Each row is followed by its band, which names the range that a hidden value of the row falls in. A new part has a new value, new ranges and new names.
[   2  153   25 -193   13 -176  -38 -164 -151  -41   83  -21  324 -227
 -280 -182 -108 -183 -302   42  289  -82  125 -244   80  254 -161   28
 -150 -425 -165 -134   51  208   67  -46  -44  105   53   52   71   33
 -190   42  223 -204   40  -29]
<71>
[ 365  -45   17   78  113  150 -319 -255 -255  284   -1   63  270 -243
 -289   36 -473  -61    0  -84  -19   31  325  356  150  341 -234 -153
    5    9   62  144   94  -22   94 -257   56 -327 -119  145 -401  289
  113   39   91 -200  197    0]
<74>
[-159   90 -191  -53  213  282    9   -1  104 -285  164   34  465   27
   43 -127 -197  124 -195  181  -61   23  -76 -311  180  139   46  124
  114  -38  -64  -72  353  294   89 -182  464  132 -251  245   32  494
   45  122  -64  172 -131 -121]
<86>
[  56 -148   67  185  128    6 -292  125 -118  217   53 -209  -17   64
 -103  -37 -187  221   58 -194   49   14   13  -55  161 -152  -17  -73
   12  -67   -2  121  -29  110  -39  -60   71 -142  -77  151 -216  109
   44  176 -302  -24 -300  139]
<71>
[   3 -151  153   60  140  -48 -100   -5  -61  137  117 -189  -42  -15
  -95 -119 -121  191  -36 -354 -124  292  -48  -17  109 -129   80   24
  145  148   17  -52   40  169 -124 -144  105   69  -82  -75 -176   32
  127   51 -193  162 -400  144]
<76>
[ -10  -38  -41   13   91    3  -41   -7  -63  102  284  -22   29 -144
 -199  -75 -104  -25 -158 -290   50  174  110    3  250   58  -57  -23
   65   46 -127  -98   28   25 -133 -197  -61   94  -51  -95   27  -63
   64   34 -147   51 -174  135]
<73>
[ 117  -28   38  -99 -134  -93 -102  313  -63  -92    6  129  130   26
   76   97  -22  -82  177  -36  101   29 -195  -16  111  -29   72  133
 -193 -297   54  -87  -11  -28  157  378  -70 -181   82   64    4   91
 -158    0   79   26  -44 -132]
<86>
[  14 -109 -131  -16 -163    4  -99  351   48 -189   19  287  265   24
   22  209 -121  -91  188  -71  138  -49  -81   -9  232 -132    2  -62
  -36 -236   79   16   14 -286  107  323   88 -140  -29  106   12  118
 -167   38  -52  -12  232 -234]
<86>
[  97   53  -51   81  153   92 -260 -163 -171  173  209  161  653 -326
 -492   20 -430  -38 -277 -431  116  200  101  288  372  424 -380 -227
   40 -191  157 -134   21  -43   30 -321  127 -152 -130  247 -378  290
   25   42  148 -279   86  -55]
<78>
[ 184 -117 -444  133 -128  367   29  319  124 -101  211  445  218  -11
  211  353 -249 -135  215  105  -67    6    3  214  370   86   64   83
  -47   48   13   -2  159 -283  129   40  153 -316 -116  163   67  240
   68   23 -178  161  319 -158]
<71>
[ 611 -111    1  151 -199  -89 -314  108 -485  348   -2   92 -315 -193
  -59  115 -257 -146  490 -142    5  137  133  341   80  229  -21  -72
 -168 -112   64  267 -159 -172  -88  106 -272 -506  161  108 -259 -139
  -89  141  -98 -246  183   75]
<71>
[  52 -176 -219  -26  -61  -81  120   19  110 -100   65  -26 -143  -93
   35  -52  -92  -75   44  -16  -72  -10  313  -83  139 -133   82  -27
  181  143 -235  149   41   -6 -165   35  -71  113  -21 -248  178 -236
   83   18 -232  243   10   77]
<73>
[  61 -215   51  123   94  -66 -129   25  -52  181  111 -163 -120  -53
 -137  -57 -165  140   27 -405  -94  217  128   88  171 -170   17  -96
  186  184  -21   78  -45   17 -184 -111  -12    7  -71 -130 -153 -112
  147   53 -280  138 -289  178]
<76>
[-248 -137   42  -77 -106  -92   36  444  167 -240  195  266  305   61
  -30  174   52    2   12 -504   89  294 -377  -32  294 -308   94   23
   61 -128  173 -319  -22 -287   16  301  125  129  -36  -74   59   23
 -136  -75  -42  170 -111 -200]
<76>
[-109   19 -252 -123 -137   67  216  273  -12 -442  237  176 -195   64
  287  -98  121  -69  216  226  -32  118 -163 -535   79  -95  346  191
  113   20 -208   32  251   11 -198   91  246  294  -43   -5  427  -13
 -191  187 -299  225   72 -119]
<82>
[ 218    0 -364  -16  -90  251  131  -19   28  -92  181  329  213 -169
  104  137 -247 -230   17  232  -59   19  144   83  218  293   33  148
  -53   17 -115  -54  226  -35   92 -136  126 -147  -68   70  104  175
   52   -1   12   98  326 -104]
<78>
[ 173 -122  -41  113  -63   26 -201  368  -50   92   69  100  129   48
   50  190 -144   49  211 -210   29   89 -183  181  247  -43   17   51
 -144 -184  134  -39  -74  -74  116  248  -45 -342   22  157 -158  128
  -17   44  -97   36 -142  -35]
<71>
[   2   68   63 -248  -41 -300  -86 -104 -187 -200  -88 -123   34 -140
 -209 -282  -41 -146  -47  119  239 -173  267 -402  -62   19  -57  -98
   29 -318 -228  186   34  121  -78  167  -64  216   54  -80  143 -123
 -258  114   70 -146   96  -57]
<74>
[ -41 -153  195   44   92 -141 -117   63    6  213   66 -238  -11   38
  -97  -59  -48  151 -119 -256   60   81  -61  -73  117 -220   33   70
  -49  -82  -51 -135  -45  199   10  -15  -40    8    6  -73 -119  -18
   66   22 -144   89 -425  168]
<82>
[-123 -102  318 -229  131 -224  144 -460  105    0 -148 -306  155  -80
 -104 -295  -96   69 -379   94  -62   37  126 -341 -184 -147  106  171
  103   26 -165 -185  236  493   70 -214  247  352  -72 -249  -86   95
   90  -76  164  173 -239   56]
<73>
[ 406  -72   27  -94  -20  -54  -56 -282 -160  291  -68 -158 -284 -165
  -25  -71 -180 -224   -6  322   38 -227  518   90  -75  128    4  140
 -190   22 -335  154   70  185  105  -81 -306 -188   87 -233   44 -125
  112  -50   49   26   75  199]
<74>
[  80 -162 -117    8  119  152  -35 -191  126  -78 -144 -101  163    8
   68  -64 -319   94  -13  300 -158 -176  327 -116   13  -80   56   -2
  186  160 -130  234  271  202   87 -126  318  -18 -211   12 -104  282
  177   60 -127  199   61  -33]
<74>
[ 291 -132 -273  -94 -243 -159  167   61   65 -129 -105   58 -138 -110
  210   30  -90 -226  199  275  -54 -136  276  -35   24    8  137  134
  -61  -84 -221  154    8   67   12  290 -189 -123  131 -176  203 -241
  -10  -22  -21  200  169  -12]
<78>
[ 457  -82 -182  127  -97  103 -136  170 -186  256  121   81 -188  -89
  110  158 -196 -123  265   46  -34   17  126  289  188  196   31  132
 -228  -38  -80   93  -37  -12   58   60 -253 -455   88   64  -47  -25
   80   47 -126   36   -2  122]
<71>
[ 427 -319  135   63 -125  -58  -16 -218  -66  334 -247 -132 -357  -18
  191   80 -228  -32  238  282 -177  -79  271  113 -172 -177  217  177
  -95  178 -116  158   98  144  109  -58    1 -270   43 -172 -197  -34
  165  -21  -94  129   95  127]
<78>
[ 389  -77  -99  -48  -89 -166   54 -166 -167  184   18 -156 -365 -216
   30 -133 -112 -180   87  133  -67  -10  383   37  -14  166   68  126
  -79   35 -301  148  -18  228 -111  -26 -329 -105  147 -231   96 -314
   86   19  -63   99  -55  232]
<82>
[ -56 -213  -14  -19 -153    2   68  406  143 -185  100  227   17  123
  213  195   25   27  245 -212  -95  236 -303  -15  183 -323  251  126
   59   57  105 -145   67 -201   13  284  143    3  -33  -88   49   47
  -35  -31 -164  277  -57 -150]
<73>
[  59 -271  -81   38   34  145  135 -131  329   48 -115  -24  208   57
  195  129 -255   67 -112  251 -184 -116  145   24   57 -207  145  206
   22  163  -85  -79  241  206  245 -113  278  -94 -147  -81 -100  254
  270  -98  -55  337  -15   -8]
<78>
[  40  144 -209 -279   13   -8  197  -14  140 -228   98  -10  230  -92
  114 -123   -5 -212 -254  357   71 -169  136 -201   91  230   44  333
 -204 -233 -312 -181  178  375  208  148 -138   54   52 -105  339   65
   14  -95  216  249 -134   -9]
<74>
[ 429 -160 -132  203 -183  146 -217  367 -199  263  146  275 -128  -28
  108  345 -203 -107  420 -149   -6  123  -73  406  272   72   45   57
 -221  -47  109   41  -82 -300   75  147 -161 -542   67  140 -152   45
    6   51 -172  -39  130    4]
<71>
[ -94  141  -54 -104  127   46 -123  168 -110 -118  266  -29  155  -24
 -123 -150  -13  -13 -133  -62  189   13  -41 -246  217  112  -37   63
  -65 -218 -149  -76   91  131   -8   15  -14  101  -45   89  162  126
 -107  111  -70    4 -231   17]
<74>
[-193   27   -1 -173  165  -25  201 -194   61 -260  139 -178   92  -50
   17 -344  -27   98 -252   43 -139  209   -8 -468  -16   -9  193  186
  227  118 -191 -114  293  436 -140 -230  335  444 -140 -107  152  100
   48   66  -76  295 -309   35]
<76>
[-491   12   59  -97  142  103  -50  439  312 -125  334   85  506  206
  -97  135  120   64 -409 -233  363  -87 -341 -228  403 -315  -39  156
 -193 -329  -54 -499   74  -44  282  152   74  157 -110   34  209  282
  -73  -80  -38  144 -368  -76]
<74>
[  11 -139  536 -130   85 -266 -161 -396 -100  351 -233 -362   15  -13
 -235 -153 -119   32 -295  126  227 -214  181 -245 -219 -255  -15   89
 -181 -211 -153 -105   84  315  220 -150   49   70   13 -138 -221   89
  -33  -31  146 -153 -127  120]
<86>
[  17 -218  -61   12 -202  -85  -40  339   48  -73  116  304   66  -45
  -52  243  -69 -117  208 -377   74  153  -50  157  284 -232   21 -121
   68  -34   93  -45  -79 -445  -51  258  -50  -63    6 -124    5 -122
  -95  -36 -132   48  188 -137]
<73>
[ -84 -148  381  -31  121 -144 -114 -248  -35  206 -114 -272  123   30
 -157 -135 -140  159 -232  -13   94  -18  -18 -272  -93 -245   47   74
  -32 -118  -39 -132  129  303  114 -202  263  117  -72   -5 -239  189
   -1   46   -2  -51 -211   65]
<78>
[-114   58  -69   58  134  229 -258  136  -40   31  300  281  662 -111
 -353  156 -281  -26 -244 -326  252   63  -80  125  441  181 -288 -155
  -43 -250  128 -215   86 -218  147 -167  197 -108 -185  288 -175  412
  -65   42   36 -212  102 -149]
<86>
[ 215   21  -85  -68 -151   52 -143  357 -156 -134   98  314  162  -38
   67  161 -102 -147  298  -71   53  119 -179  132  198  148   39   75
 -145 -223  114  -27   29 -192  114  335  -38 -266   41  139  -15  164
 -162   27   74  -20  133 -202]
<74>
[  71  -90   58   50  114  -66 -111  -54  -82  239  218  -79   90 -185
 -285  -45 -178    7 -185 -474   20  245  123  201  245   62 -121  -55
   50   44  -21 -126  -66   25  -92 -181 -122  -16  -29 -122 -141  -85
  121  -32  -59   37 -258  172]
<76>
[ 122  -16   23 -179 -156 -224   31 -137 -100  -76 -103   50  118 -166
  -92  -69 -115 -221  -39  183  176 -124  177 -209  -43   57   -6   36
 -101 -299 -142   12   60   69   65   98   -1   37   83  -50   60  -57
 -193   20  161 -125  259  -99]
<71>
[-138   56 -278  -84  -75   59  128  343    3 -446  188   71  -77  126
  277 -129  101   14  172  267   36    1 -190 -603  101  -93  289  185
   48 -143 -199   70  206  133 -130  163  248  223  -45  136  395   62
 -211  241 -305  192  -63 -105]
<71>
[-113   14 -301  -77 -125   16  112  455  -41 -539  289  271  -10    3
  162  -69   64  -11  313 -214 -101  364 -266 -308  236  -34  241   11
  267   22   13   61  109 -156 -309  247  212  242  -60   44  290  -45
 -202  177 -284  229  -15 -191]
<76>

[ 134  -96    2 -121   26   53 -114 -168  -69  -23  -67  162   22  -24
  217   36 -184  134  -21   89  -91   19  105  121   21   86   73 -102
  -20   35 -111  -61   -5 -241  -58   86  140    8   -4   -7 -134 -100
  234   -7  305 -191  -32  124]
H
[ -82 -217   28   -8   37  -31   24  -89   11   10 -147  -72  115   40
  -49    6  -26 -219   -9  -69  304   60  165  -24  -62  -64 -116 -207
   69 -233  185 -218  -48  363  110  253  -99 -345  -90  225  -57   -3
 -191 -325 -320   31   60 -256]
V
[  -5  143  -36  200   -8  143  -87   69   84 -246    4 -201  161   68
  -50  236 -320  181  -12 -219 -288  145  218 -314  200   54 -265   18
  -84  188 -175  156  -88  -53 -266 -161 -208  254 -158  -56   10   10
   80  155  -39  -94  -96  -91]
H
[ 150 -120  -24 -143  -22  -77  -70 -188 -113   24   22  122   18  -26
  153   -1 -184  172  -83   24  -14   94   66   76  -21   58  103  -70
  -34  -49  -77 -111  -22 -203  -31   87   74  -42    4  -48  -96  -49
  196  -68  221 -190   -4   54]
R
[ -77    4   91  164  -86   43  152   12   56   17  -64  146  -44  149
  -47   96  -66 -317   93  125  -99   97  -19   66  -52 -127 -183  -54
   -8  -61   90   14  109  235  164  114  -19  -76  207  125  -61   23
  -43  220 -244    1 -119   -8]
A
[ 123   94   30  269 -174  -11 -263  221 -104 -206  140 -207   52  171
 -191  176 -180  332   86 -244 -411  -74  156 -107  507  -46  170 -163
 -273   20  191 -233  -38 -100 -154 -186 -157  359  -37 -472  124  -31
 -105   81  616 -175   79 -246]
H
[ 176   11   56   -3   52   73   32  -28  -36   -6    2  208  -79  150
  132  -64    5  -21   63   50  -84  -18  -19   61   34   -8  -10    0
  -47   59   17   24   54 -162  -53  -40   51   80   91  101   20 -134
   65   62  227  -76    6  194]
H
[-120   46  -83  144   35   49   28  136   73  -53   66 -333  168  -31
 -125  266 -243  174   27 -250  -70  116  162 -409  158  -29 -213  128
 -196   82   14   10 -166  -58 -165 -221 -278  113 -125 -120  149   -7
  -74   27 -148  -39  -76 -286]
R
[ 135 -182    4 -173   -6   14   18 -222  -79   37    1  202   34   -8
  141  -73 -111  105 -125   -6   68   68   45  112 -106   -1   47 -120
   28  -80  -99  -15   21 -135    1   81   42  -71   73   60  -82  -59
  230  -90   91 -143   15  128]
R
[-107   69  -54  189  -56    2  -28  139   41 -113  128 -267  127   27
 -151  278 -285  234   84 -316 -178   99  187 -365  288  -17 -108   71
 -235   39   23  -92 -153  -64 -139 -250 -294  209  -73 -237  132   25
  -83   44   28  -91  -25 -292]
R
[ 162  -25   19  -64  -41   14  -98 -136  -73  -59   -4  203  -15   49
  164   19 -175  127  -11   47 -168   63   69  126   68   72   88  -88
  -33   30 -104  -56   32 -205  -36   44   97   82   42  -59 -112  -76
  217   50  340 -193  -19  137]
A
[-131 -169   63   25   45  160  -53  -45   44  -92 -239    1  136   57
    3   80  -52 -237   97  -59  178  -42  263   36   76  -32 -120 -273
   81 -129  138 -195  -26  320   97  206  -64 -228  -77  187  -89  -50
 -121 -243 -142   13   57 -209]
P
[ 122 -144  -19 -196   -4   -9  -60 -226 -110   48  -41  205  -34  -68
  272   10 -184  106  -61  160   -4   91   49  174 -122   82   54  -59
   19   19 -154  -21    2 -253  -14  159  180  -88    5   49 -156  -84
  265   10  179 -199  -63  169]
F
[  59 -205   26 -121    8   -4  103 -135  -81   92   51  204 -132   49
  181  -88   -7   -3   27   17  153    3  -19  101 -147  -42  -23  -42
   -4  -66  -31    3   -6 -118    7   62   36 -105   79  213    3  -91
   27  -60  -35  -80   37  178]
V
[  20  -78 -107    2   92   82   90   59    0   70    1 -336  114  -79
  -34   70  -61   97 -219  -39  137  161    8 -251 -224 -103 -327  110
  -29  127  -26  281  -87  -45 -210  -18 -138 -101 -217  142  137  -86
  -20   11 -386   17 -127  -96]
Z
[  89    6    6  -78  137  161  202  -26   86  115  -39  169   49   49
   41  -69   92  -81  -68   17   68   95  -76  -13 -113  -86 -112   96
  -37   50   38  136   77  -94   46 -127  -41  -17   98  129   87 -193
   92  -20   -5    6  -60  136]
A
[-132 -152   52   28   63  129  -36  -51   61  -57 -257  -36  171   30
  -21   98  -64 -255   56  -16  179    3  243   10   38  -39 -137 -242
   70 -139  160 -196  -22  335  114  226  -54 -268  -84  174 -105  -41
 -121 -238 -190   18   12 -244]
H
[  31 -139   29 -105   46  122   38  -96  -55   55  -65  205 -113   14
  258    3  -47  -59   84  156   47  -35   21  147 -118    4  -73  -28
   15   69  -73   64   10 -176  -14   91  135  -72   51  208  -49 -132
  109   71   42  -91  -45  209]
A
[ -54  -53  107  157 -117   76  135   -1   17   15  -51  176  -77  151
  -25   75  -59 -274   80  145 -127   33  -32  133  -65 -155 -156 -117
   -3  -58   67   54  128  189  141  127   18  -45  246  118  -66   21
   -2  268 -191  -23 -109   56]
P
[ 115 -117  -12 -107  -35 -132  -36 -129 -143   48   89  147 -193   34
  249  -19 -114  114   58   65   28   82    3   99  -67   65   47   22
  -50    0  -72  -77  -50 -237  -53   96  106  -53  -51  105  -51  -85
   11  -25  158 -166   13  160]
V
[ -96 -234   38  -13   18  -32    0  -79  -14    2 -138  -47   77   53
  -29    4  -13 -215   40  -79  314   26  182   12  -24  -61  -78 -229
   62 -243  206 -268  -55  354  126  257  -89 -342  -93  213  -53  -14
 -228 -348 -254   22   93 -255]
V
[  -4  137  -22  215  -88  109 -142   61   52 -306   56 -166  154   98
  -75  242 -365  247   21 -309 -338  128  260 -287  308   74 -175  -52
 -102  141 -179   65  -92  -44 -249 -181 -243  317 -124 -159    3   47
   94  133   83 -137  -35 -126]
U
[  75 -115   12 -115   92  198  168  -33   15  128  -21  160   10   12
   82  -80   96  -16  -75   37   99   -4  -72   66 -148 -120  -76    8
  -29   43   21  161   68 -149   19  -84    1  -27  116  121   97 -192
  124    5   21  -23  -36  169]
U
[ 357   74   16  153 -242  -28 -348   62 -213 -299  137 -116   36  204
  -98  -14 -173  409 -177 -198 -402   51  123   50  318    6  144 -272
  -70   68  -11  -22   46 -102 -263  -13  -75  329 -147 -359   19  -21
  101   72  596 -230   95  -34]
F
[ 100 -155  -12  -95   47   93  113  -59  -28  155  -44   14   92  -48
    2  -41   20   -3 -194  112   90   43  -74   57 -204 -139  -62  -51
  -20  -24   66  114   63  -62   22   53   28 -127   94   37   41 -109
  155   20  -69  -41  -90   26]
F
[ 214   -2   46    8   36    6  -25  -70  -57   -5  -33  147  -24  113
  118  -29  -83  -20    8  140 -137   -9  -15   70   15   20   15  -46
  -35   30   13  -17   50 -138  -63   65  113   33  108   53  -53  -71
  146  111  210 -107  -40  132]
P
[ 193  -41    4   -5    8  -39   21  -65  -63   80  -44    8   53   29
   22  -12  -77  -40 -154  207  -69   88  -76   57 -136  -55  -42  -39
  -18   -4   57   47   69  -44  -22  148  100  -92   84   12  -46  -37
  159  126    3  -82 -122   21]
F
[ -84 -181   31   -8   41   47  -12  -70    8  -25 -187  -58  152   29
  -28   49  -63 -215   14  -39  237   22  202  -16  -10  -45 -117 -214
   72 -170  161 -200  -40  312   91  231  -75 -294  -69  170  -69   -9
 -106 -256 -238   15   37 -252]
X
[  33 -168   73   42 -217  -22  134  -18 -127  102   78  165 -170  129
  -40  -64   66 -123  -75   98   13   85 -123  249 -186 -238  -50 -146
    8 -123  107   72  151  140  159  157    9 -108  177   58   12  -23
  -59  151 -126  -52  -32   91]
Z
[ 199  180   -4   -4  -41  -72  109  -66   36   73   -2  185   41  100
  -60  -42   -2  -81 -206  110 -144  384 -129   83  -99  -57  -30  101
  -25    3   46   54  179   30  156   16    6  -19   49  -78  -54 -108
  102   68  101  -77 -141   66]
U
[ 277 -130  -26   33  -19   51 -190  211 -220  104    2 -330   28    6
  -99  -44  151  224 -204  141  -49 -144  -81  119   27 -197  127 -162
 -147   63  344   -6   38 -153 -149   71   88  -11 -137 -252  196 -215
  -88    4  439  -77    1 -143]
H
[ 212   59   31  -30   71  -55  144  -43  -33   73   51  209  -92  173
   91 -129   56 -105   13   53   28  109 -107   -8  -68  -22  -47  127
  -38    9   67   16   59 -101   -1  -37    4  -15  100  161   60 -113
   10    9   59  -27   -3  165]
X
[  66 -122  -16 -156   51   12  -50 -131 -103   83  -66  155 -116  -59
  324   53 -131   18   75  240   21   20   32  154 -113   85    2   22
  -16   87  -88  -29  -34 -281  -30  156  220 -113  -31  127 -109 -132
  139   55  156 -156  -80  165]
U
[ 189   39   53    7   62   -8   19  -53  -41   10  -18  210  -97  148
  168  -36  -50  -85  105  146 -107   -1  -33   59   21   41   -5   37
  -45   51   20  -36   39 -157  -40   33  114   32  111  122  -33  -95
   80  107  199  -86  -29  175]
P
[ 167  -38   30  -60   46  -46  125  -76  -60   47   92  216 -150  162
  145 -143   44  -29   44  -34   92   66  -62    4  -76  -11  -47   75
  -23  -13    1   20   11 -125  -42  -37  -19  -12   54  226   64 -109
  -29  -56   30  -45   58  208]
V
[-125 -156   39    1   41  102    0  -54   41  -50 -209  -25  142   42
  -18   59  -42 -250   43  -61  239   39  221   -5    2  -43 -154 -208
   87 -142  143 -171  -28  341  111  211  -95 -281  -92  201  -68  -34
 -131 -261 -253   30   37 -232]
F
[   4   19   34   71 -131  -17  124   -5   -6   71    7  127  -48   86
  -56   56  -38 -149  -57  114  -98  221  -76  114 -104 -138  -98   -3
  -34  -39   71   45  131  118  170   83   -9  -62  120  -18  -36  -33
   -1  171  -97  -57 -129    9]
F
[   3  -76   67   78 -180   60   80   32  -61   60   10  138  -98  103
  -49   27   23 -122  -34  124 -104   80  -76  228  -82 -196  -47 -128
  -29  -45  109   58  155  110  161  106   26  -36  158  -35   -7  -60
  -14  198    1  -64  -81   47]
U
[ 109  -98   43    9 -193  -89  118  -21 -131  132  106  162 -165  119
  -43  -89   86  -60 -123  102   -9  165 -162  238 -172 -208   14  -68
  -29 -108  128   36  158   68  163  117   22  -88  128  -14   24  -67
  -60  101    6  -73  -37   91]
Z
[ -90 -164   56   18   32  102  -42  -58   29  -54 -220   -8  149   45
  -18   69  -64 -233   51  -11  160  -20  214   44   44  -40  -91 -259
   68 -151  160 -206  -10  311  115  230  -40 -247  -33  141  -95  -25
  -79 -210 -140    2   32 -224]
U
[ 115  -52    7  -75  -51  -36 -109 -110 -128   -7   -1  176 -132   22
  256   57 -173   79   73  163 -122   54   46  165    5   88   58  -27
  -38   69  -92  -65   -2 -247  -37  126  175    4  -11    8 -117  -85
  134  103  284 -196  -49  152]
U
[ 118  -61   24  -54  -18   34  -89  -80 -103  -12  -11  170 -107   44
  222   34 -121   84   68  119 -119   -3   49  145   30   47   47  -52
  -49   71  -61  -34   10 -243  -56   67  143   43    7   19  -76 -114
  112   86  306 -169  -27  166]
H
[-107 -156   44   -5   39  101  -19  -50   25  -56 -207  -12  126   52
   -7   46  -27 -242   54  -57  234   23  223   20   19  -37 -128 -220
   86 -140  156 -189  -24  328  112  216  -80 -275  -98  193  -67  -48
 -140 -273 -195   23   55 -221]
F
[ 264   -7  -54   41 -104    2 -123  -42 -126 -175   82 -170   29   99
   -5  -69 -122  258 -318 -135  -93  231   56  -65  -98  -18 -194 -101
   79  121 -178  290    7  -26 -303   73 -104   83 -279   62    9  -33
   80   23  -56 -112  -14   83]
V
[-108   13  -72  127   90  169  -23  115   97  -56  -55 -340  219  -85
  -70  284 -245  145  -21 -116 -109   58  177 -332   98  -23 -251   57
 -148  149  -24  102 -136  -81 -197 -140 -168   85 -148  -72   80  -49
   21   84 -131  -45 -142 -227]
H
[ 308 -117  -20   82 -165 -131 -206  188 -284   26  176 -302  -66  110
 -160  -96  110  323 -194  -56  -69  -51  -74   88  106 -183  192 -182
 -164  -42  320  -99   17  -85 -153   42  -30   55 -152 -304  214 -128
 -194  -66  452 -116  108 -163]
V
[  48 -156   -6 -109  -12  -87   28 -106 -136   93   76  149 -233   22
  278   -9  -79   37  109  106   93   38  -14   97 -131   31  -23   54
  -42   16  -64  -28  -59 -229  -43  102  112  -97  -22  196  -23  -92
  -25   17   28 -127   -5  181]
V
[ 207 -140   19  -32  -40 -155  -23 -122 -149   60   48   60  -66   67
   96  -61 -106   40  -67  125  -11   22  -44   82  -93  -17   50  -89
  -30  -89   37  -75    7  -91  -56  178  103  -94   80   57  -54    1
   83   37   66 -126  -11   60]
V
[ 110  -41   14  -64  -13   -7 -102  -90 -107    1   -8  180 -125   27
  254   65 -157   91  106  150 -138   14   51  140   48   82   75  -11
  -73   77  -66  -85   -9 -286  -44   71  172   40    4   -4  -97 -111
  114   94  347 -191  -43  157]
H
